Below are the code and all the weights of a small trained network. Each question names an input and a class and asks about switching units off, where a switched-off unit gives its printed mean instead of its output.

import numpy as np


def w(rows, s, z=0):
    codes = np.array(rows[::2]) - 128.0
    scale = np.full(codes.shape[1], s)
    scale[-1] = z or s
    return codes * scale


def f(y):
    return np.maximum(y, 0)


def log_softmax(a):
    a = a - a.max(-1, keepdims=True)
    return a - np.log(np.exp(a).sum(-1, keepdims=True))


def net(x, mask):
    res = np.array(x, float).reshape(1, 4) / 4 @ E
    y = f(res @ A[0][:, :-1].T + A[0][:, -1])
    res = res + np.where(mask, y, B[0][:, -1]) @ B[0][:, :-1]
    return log_softmax(res[-1] @ U[:, :-1].T + U[:, -1])


A, B = {}, {}
E = w([
[216,82,132,179,193,54],'x0',
[200,217,199,105,140,160],'x1',
[107,146,122,17,133,27],'x2',
[71,214,85,143,246,122],'x3',
],0.013)
A[0] = w([
[97,173,110,59,82,106,128],'N0',
[110,133,93,207,146,179,175],'N1',
[114,54,100,174,159,65,114],'N2',
[67,66,96,145,135,93,78],'N3',
[40,129,86,122,84,152,68],'N4',
[174,171,176,84,116,168,61],'N5',
[148,211,193,104,126,145,43],'N6',
[104,56,102,142,89,118,154],'N7',
[80,123,156,161,123,207,70],'N8',
[155,165,114,111,195,138,206],'N9',
[194,116,117,200,150,114,95],'N10',
[174,92,83,102,83,136,7],'N11',
[66,79,62,113,134,141,94],'N12',
[114,167,149,97,105,186,87],'N13',
[117,80,92,175,127,72,73],'N14',
[95,159,118,183,175,147,195],'N15',
[178,40,211,108,50,107,116],'N16',
[135,109,91,79,141,101,135],'N17',
[136,107,173,73,190,62,90],'N18',
[86,100,94,125,157,117,118],'N19',
[188,178,162,155,128,90,109],'N20',
[151,104,159,181,75,189,222],'N21',
[178,95,123,172,119,179,68],'N22',
[190,136,174,110,165,129,106],'N23',
[188,81,144,183,182,110,71],'N24',
[141,116,147,60,95,65,56],'N25',
[228,78,111,148,200,52,18],'N26',
[66,129,120,41,154,73,171],'N27',
[163,118,159,162,10,100,20],'N28',
[108,162,136,100,213,115,69],'N29',
[158,112,115,101,150,88,116],'N30',
[97,145,123,133,109,171,41],'N31',
[181,165,152,95,123,133,46],'N32',
[106,137,106,126,183,138,3],'N33',
[67,188,85,179,210,97,50],'N34',
[72,170,125,125,38,214,31],'N35',
],0.013,0.007)
B[0] = w([
[199,129,77,154,163,57,208],'N0',
[223,97,93,152,163,129,219],'N1',
[112,185,174,160,184,132,206],'N2',
[133,147,160,208,137,161,189],'N3',
[66,223,150,124,191,83,198],'N4',
[121,153,166,166,100,155,197],'N5',
[123,136,144,189,167,186,203],'N6',
[117,127,193,154,139,159,197],'N7',
[195,95,66,168,135,78,192],'N8',
[120,103,166,111,109,146,213],'N9',
[116,161,82,92,148,81,200],'N10',
[118,139,116,102,108,178,156],'N11',
[125,132,170,187,122,140,193],'N12',
[73,197,154,139,172,66,192],'N13',
[94,162,165,171,175,173,181],'N14',
[153,46,144,44,100,177,217],'N15',
[102,87,143,30,73,236,255],'N16',
[174,136,125,140,146,140,173],'N17',
[170,104,79,139,162,120,200],'N18',
[127,124,158,138,132,138,175],'N19',
[91,173,178,216,168,138,192],'N20',
[153,88,124,129,156,109,241],'N21',
[187,116,91,145,134,137,187],'N22',
[96,150,178,193,162,157,190],'N23',
[109,197,76,86,193,80,205],'N24',
[178,120,72,150,137,164,192],'N25',
[81,205,90,91,168,51,232],'N26',
[187,111,103,144,139,125,234],'N27',
[112,116,115,88,68,203,203],'N28',
[126,98,114,86,47,179,199],'N29',
[156,115,89,116,153,106,172],'N30',
[98,151,67,128,146,81,161],'N31',
[125,156,159,173,129,171,173],'N32',
[118,114,124,113,97,210,158],'N33',
[91,89,144,54,44,255,235],'N34',
[108,206,104,76,199,85,228],'N35',
],0.01,0.016)
U = w([
[98,114,132,46,113,197,110],'0',
[75,233,82,108,174,87,129],'1',
[113,187,215,254,157,169,101],'2',
[250,119,25,166,155,130,93],'3',
[169,110,177,107,156,101,254],'4',
[106,96,138,155,99,95,117],'5',
[134,106,122,125,123,72,119],'6',
[124,127,143,153,84,88,117],'7',
],0.012,0.03)

Each question gives the input, the list of numbers given to net, and the class t.
The units are the neurons (one row each of A and B). Each row of codes is followed by its name. A weight is (code - 128) times the scale printed after its matrix; where a second scale follows, it is the last column's (A, B and U).
mask holds one flag per neuron, in row order. A switched-off neuron (its flag False) gives its mean, the last column of its row in B, instead of its output. The means were averaged over made-up inputs and are rounded, as every weight is.
A unit's drop is (log p(t) with every unit on - log p(t) with that unit switched off) / (log p(t) with every unit on - log p(t) with every unit switched off).
most important unit: the unit with the biggest drop
k most important neurons: the k neurons with the biggest drops, biggest first
drop when u is switched off: that unit's drop, to one decimal
input [-5,8,5,6], class 2: most important unit : N6
input [-5,6,-1,4], class 2: 4 most important neurons : (N6, N26, N24, N16)
input [-1,-5,-3,5], class 0: 2 most important neurons : (N34, N15)
input [1,3,-5,4], class 3: 2 most important neurons : (N16, N1)
input [-4,-3,-7,6], class 3: 2 most important neurons : (N1, N8)
input [6,-7,7,-5], class 2: 4 most important neurons : (N2, N14, N7, N3)
input [5,-8,8,3], class 2: 4 most important neurons : (N2, N14, N3, N12)
input [-6,7,-8,-1], class 3: 4 most important neurons : (N8, N1, N21, N22)
input [4,2,8,6], class 3: 2 most important neurons : (N18, N27)
input [-4,6,0,5], class 2: 2 most important neurons : (N16, N6)
input [0,7,-2,-8], class 0: 2 most important neurons : (N16, N28)
input [-5,3,-4,-1], class 1: 2 most important neurons : (N35, N13)
input [-8,-5,1,8], class 0: 4 most important neurons : (N34, N15, N26, N29)
input [6,-8,-5,-5], class 2: most important unit : N7
input [-8,-4,-8,-6], class 1: 3 most important neurons : (N35, N4, N13)
input [4,-4,-2,1], class 1: 3 most important neurons : (N24, N26, N10)
input [-5,-2,7,-1], class 3: drop when N27 is switched off : 0.1
input [5,4,-2,-8], class 0: drop when N16 is switched off : 0.4
input [7,-3,-1,5], class 1: drop when N26 is switched off : 1.0
input [4,3,-5,2], class 3: most important unit : N1
input [2,-4,-2,-5], class 0: drop when N16 is switched off : 1.2
